Below are the code and all the weights of a small trained network. Each question names an input and a class and asks about switching units off, where a switched-off unit gives its printed mean instead of its output.

import numpy as np


def w(rows, s, z=0):
    codes = np.array(rows[::2]) - 128.0
    scale = np.full(codes.shape[1], s)
    scale[-1] = z or s
    return codes * scale


def norm(h):
    return h / np.sqrt((h * h).mean(-1, keepdims=True) + 1e-5)


def f(y):
    return y / 2 * (1 + np.tanh(0.7978845608 * (y + 0.044715 * y**3)))


def log_softmax(a):
    a = a - a.max(-1, keepdims=True)
    return a - np.log(np.exp(a).sum(-1, keepdims=True))


def net(x, mask):
    res = np.array(x, float).reshape(1, 3) / 4 @ E
    u = 0
    for l in range(2):
        y = f(norm(res) @ A[l][:, :-1].T + A[l][:, -1])
        res = res + np.where(mask[u : u + 8], y, B[l][:, -1]) @ B[l][:, :-1]
        u += 8
    return log_softmax(norm(res)[-1] @ U[:, :-1].T + U[:, -1])


A, B = {}, {}
E = w([
[106,125,253,244],'x0',
[224,186,20,252],'x1',
[56,244,132,209],'x2',
],0.0039)
A[0] = w([
[103,97,59,75,96],'0.n1',
[226,37,107,105,219],'0.n2',
[21,107,162,68,83],'0.n3',
[98,85,254,206,2],'0.n4',
[141,77,210,190,69],'0.n5',
[75,131,137,189,152],'0.n6',
[184,184,170,159,71],'0.n7',
[63,152,128,197,117],'0.n8',
],0.0084,0.0036)
B[0] = w([
[137,126,130,210,161],'0.n1',
[92,189,67,159,254],'0.n2',
[95,193,148,81,210],'0.n3',
[127,1,80,92,227],'0.n4',
[53,53,144,137,193],'0.n5',
[140,49,183,185,177],'0.n6',
[148,126,174,94,140],'0.n7',
[203,101,212,204,178],'0.n8',
],0.0077,0.0046)
A[1] = w([
[44,115,254,61,166],'1.n1',
[137,133,116,206,80],'1.n2',
[51,174,170,195,254],'1.n3',
[120,88,199,43,239],'1.n4',
[104,109,61,51,245],'1.n5',
[194,83,72,181,88],'1.n6',
[28,160,150,62,47],'1.n7',
[122,155,75,125,74],'1.n8',
],0.0084,0.0015)
B[1] = w([
[57,169,57,80,253],'1.n1',
[121,170,124,128,167],'1.n2',
[242,85,153,1,192],'1.n3',
[117,169,92,219,203],'1.n4',
[169,133,150,202,207],'1.n5',
[68,114,92,100,180],'1.n6',
[97,171,207,47,196],'1.n7',
[128,61,73,178,156],'1.n8',
],0.0073,0.005)
U = w([
[23,203,153,66,190],'0',
[186,156,171,79,1],'1',
[51,21,142,173,162],'2',
[151,170,6,205,187],'3',
[232,133,222,228,101],'4',
],0.012,0.0044)

Each question gives the input, the list of numbers given to net, and the class t.
The units are the neurons (one row each of A and B). Each row of codes is followed by its name. A weight is (code - 128) times the scale printed after its matrix; where a second scale follows, it is the last column's (A, B and U).
mask holds one flag per neuron, layer by layer. A switched-off neuron (its flag False) gives its mean, the last column of its row in B, instead of its output. The means were averaged over made-up inputs and are rounded, as every weight is.
A unit's drop is (log p(t) with every unit on - log p(t) with that unit switched off) / (log p(t) with every unit on - log p(t) with every unit switched off).
The circuit of an input: a set's keep is (log p(t) with only the set's units on - log p(t) with every unit switched off) / (log p(t) with every unit on - log p(t) with every unit switched off). Starting from the 12 units with the biggest drops (on a tie, the unit counted first), units are removed one at a time, each time the one whose removal leaves the highest keep (on an exact tie, the one counted first), for as long as the keep stays at least 0.8.
units of the circuit, in order: the units of the circuit, biggest drop first
most important unit: the unit with the biggest drop
top k neurons: the k neurons with the biggest drops, biggest first
top k neurons in layer l: the k neurons of layer l with the biggest drops, biggest first
drop when u is switched off: that unit's drop, to one decimal
input [-2,2,4], class 4: most important unit	0.n4
input [-4,1,8], class 4: units of the circuit, in order	(1.n1, 0.n8, 0.n2)
input [-8,-3,0], class 3: top 3 neurons in layer 1	(1.n5, 1.n8, 1.n1)
input [6,6,-4], class 2: top 2 neurons	(1.n6, 0.n5)
input [4,3,-1], class 2: top 2 neurons in layer 0	(0.n5, 0.n4)
input [4,5,-1], class 4: top 2 neurons	(1.n1, 0.n4)
input [7,-8,-6], class 0: top 3 neurons in layer 1	(1.n1, 1.n7, 1.n8)
input [0,-4,-8], class 0: top 2 neurons in layer 0	(0.n4, 0.n2)
input [7,-6,-8], class 0: top 3 neurons in layer 0	(0.n3, 0.n8, 0.n6)
input [0,-2,7], class 4: top 2 neurons	(0.n8, 0.n6)
input [5,-6,-7], class 0: top 2 neurons in layer 1	(1.n1, 1.n7)
input [2,3,0], class 4: drop when 0.n7 is switched off	0.0
input [6,-4,5], class 2: drop when 0.n6 is switched off	0.1
input [1,2,-7], class 3: units of the circuit, in order	(0.n2)
input [-5,-2,6], class 1: drop when 1.n3 is switched off	0.5
input [6,2,5], class 4: drop when 0.n8 is switched off	1.0
